Below are the code and all the weights of a small trained network. Each question names an input and a target symbol and asks about switching units off, where a switched-off unit gives its printed mean instead of its output.

import numpy as np


def w(rows, s, z=0):
    codes = np.array(rows[::2]) - 128.0
    scale = np.full(codes.shape[1], s)
    scale[-1] = z or s
    return codes * scale


def norm(h):
    return h / np.sqrt((h * h).mean(-1, keepdims=True) + 1e-5)


def f(y):
    return y / 2 * (1 + np.tanh(0.7978845608 * (y + 0.044715 * y**3)))


def softmax(a):
    e = np.exp(a - a.max(-1, keepdims=True))
    return e / e.sum(-1, keepdims=True)


def log_softmax(a):
    a = a - a.max(-1, keepdims=True)
    return a - np.log(np.exp(a).sum(-1, keepdims=True))


def net(x, mask):
    ids = ['ΓΨΩδζθλμξστφ'.index(c) for c in x.split()]
    T = len(ids)
    res = E[ids] + P[:T]
    u = 0
    for l in range(2):
        q, k, v = (norm(res) @ M[l].T for M in (Q, K, V))
        z = softmax(np.where(np.tri(T) > 0, q @ k.T / 3**0.5, -1e9)) @ v
        res = res + np.where(mask[u], z, O[l][:, -1]) @ O[l][:, :-1]
        u += 1
        y = f(norm(res) @ A[l][:, :-1].T + A[l][:, -1])
        res = res + np.where(mask[u : u + 4], y, B[l][:, -1]) @ B[l][:, :-1]
        u += 4
    return log_softmax(norm(res)[-1] @ U[:, :-1].T + U[:, -1])


Q, K, V, O, A, B = {}, {}, {}, {}, {}, {}
E = w([
[120,142,112],'Γ',
[188,120,125],'Ψ',
[124,122,155],'Ω',
[181,146,104],'δ',
[153,210,196],'ζ',
[73,115,203],'θ',
[150,205,170],'λ',
[176,218,127],'μ',
[79,122,157],'ξ',
[131,78,96],'σ',
[154,90,199],'τ',
[253,169,153],'φ',
],0.018)
P = w([
[143,138,116],'0',
[132,208,220],'1',
[117,134,214],'2',
[81,76,146],'3',
[3,73,122],'4',
[86,102,75],'5',
[150,118,182],'6',
[101,116,14],'7',
[95,76,40],'8',
[146,117,223],'9',
[246,16,55],'10',
[253,52,42],'11',
[152,42,25],'12',
[121,174,197],'13',
],0.0058)
Q[0] = w([
[173,54,126],'0.h1',
[221,128,186],'0.h1',
[63,73,1],'0.h1',
],0.0081)
K[0] = w([
[49,5,188],'0.h1',
[87,236,1],'0.h1',
[174,70,165],'0.h1',
],0.0044)
V[0] = w([
[138,151,219],'0.h1',
[169,80,254],'0.h1',
[119,65,85],'0.h1',
],0.0096)
O[0] = w([
[200,121,203,252],'0.h1',
[206,99,183,251],'0.h1',
[2,69,220,51],'0.h1',
],0.0056,0.0011)
A[0] = w([
[133,247,171,249],'0.n1',
[127,132,165,73],'0.n2',
[142,139,172,29],'0.n3',
[76,37,71,150],'0.n4',
],0.014,0.0021)
B[0] = w([
[137,37,97,253],'0.n1',
[100,230,95,136],'0.n2',
[97,161,127,142],'0.n3',
[134,56,253,230],'0.n4',
],0.0045,0.0065)
Q[1] = w([
[173,40,149],'1.h1',
[109,1,81],'1.h1',
[121,195,106],'1.h1',
],0.0068)
K[1] = w([
[43,167,24],'1.h1',
[1,75,129],'1.h1',
[155,70,182],'1.h1',
],0.0076)
V[1] = w([
[109,182,101],'1.h1',
[4,92,107],'1.h1',
[141,183,69],'1.h1',
],0.015)
O[1] = w([
[7,198,2,4],'1.h1',
[41,181,218,32],'1.h1',
[80,187,97,3],'1.h1',
],0.0084,0.0037)
A[1] = w([
[105,128,219,208],'1.n1',
[145,6,107,68],'1.n2',
[250,218,65,254],'1.n3',
[106,119,157,143],'1.n4',
],0.011,0.0046)
B[1] = w([
[127,181,219,232],'1.n1',
[138,190,104,214],'1.n2',
[20,112,76,254],'1.n3',
[169,255,160,148],'1.n4',
],0.0098,0.0071)
U = w([
[10,196,141,186],'Γ',
[155,116,117,33],'Ψ',
[156,191,121,99],'Ω',
[69,81,137,15],'δ',
[133,148,106,79],'ζ',
[131,136,145,105],'θ',
[122,105,120,57],'λ',
[151,172,101,59],'μ',
[130,138,126,112],'ξ',
[84,60,187,254],'σ',
[138,93,148,106],'τ',
[168,115,115,103],'φ',
],0.013,0.0059)

Each question gives the input, a string of symbols that net reads in full, and the target symbol t.
The units are the heads (3 rows each of Q, K, V and O) and the neurons (one row each of A and B). Each row of codes is followed by its name. A weight is (code - 128) times the scale printed after its matrix; where a second scale follows, it is the last column's (O, A, B and U).
mask holds one flag per unit, layer by layer, with each layer's heads first. A switched-off unit (its flag False) gives its mean, the last column of its rows in O or B, instead of its output. The means were averaged over made-up inputs and are rounded, as every weight is.
A unit's drop is (log p(t) with every unit on - log p(t) with that unit switched off) / (log p(t) with every unit on - log p(t) with every unit switched off).
The circuit of an input: a set's keep is (log p(t) with only the set's units on - log p(t) with every unit switched off) / (log p(t) with every unit on - log p(t) with every unit switched off). Starting from all 10 units, units are removed one at a time, each time the one whose removal leaves the highest keep (on an exact tie, the one counted first), for as long as the keep stays at least 0.8.
circuit, biggest first: the units of the circuit, biggest drop first
k most important neurons: the k neurons with the biggest drops, biggest first
drop of u: that unit's drop, to one decimal
input σ σ Γ Γ ζ θ Ψ Γ Γ Γ Γ λ σ ζ, target σ: 4 most important neurons : [0.n1; 1.n3; 0.n4; 0.n2]
input Γ Ω ζ Γ σ τ, target Γ: circuit, biggest first : [0.h1; 1.h1]
input Γ Ω λ, target Γ: circuit, biggest first : [0.h1; 1.n3]
input Γ ζ ζ Ψ Γ Γ δ Γ ζ Γ σ Γ λ, target Γ: circuit, biggest first : [1.h1; 0.n1]
input ξ Γ σ σ δ δ, target σ: circuit, biggest first : [1.h1]
input Γ λ Ω Ω Γ ζ ξ μ ξ θ θ, target Γ: circuit, biggest first : [1.h1; 0.h1]
input Γ Ω Γ τ σ σ Γ Γ Γ Γ, target Γ: 2 most important neurons : [0.n1; 0.n2]
input σ σ μ λ σ Γ σ Γ Γ ξ τ δ, target σ: circuit, biggest first : [1.h1; 0.h1]
input Γ σ Γ ζ, target Γ: 3 most important neurons : [0.n4; 1.n3; 0.n3]
input Γ Γ σ θ Γ Ω σ Γ φ, target Γ: 2 most important neurons : [1.n3; 0.n4]
input Γ σ σ δ Γ Ψ Ω Γ ζ σ Γ ξ θ Ψ, target Γ: 2 most important neurons : [0.n1; 0.n4]
input Γ τ δ λ θ μ, target Γ: 2 most important neurons : [0.n4; 1.n3]
input Γ ξ Γ ζ Γ λ ζ Γ λ Γ Ω, target Γ: drop of 1.n3 : -0.1
input Γ σ Ω Ψ ζ δ, target Γ: drop of 0.n1 : 0.1
input Γ τ σ σ σ σ, target Γ: drop of 1.h1 : 0.9
input Γ θ θ Ψ Γ σ Γ μ Γ Γ λ ζ ξ, target Γ: most important neuron : [1.n4]
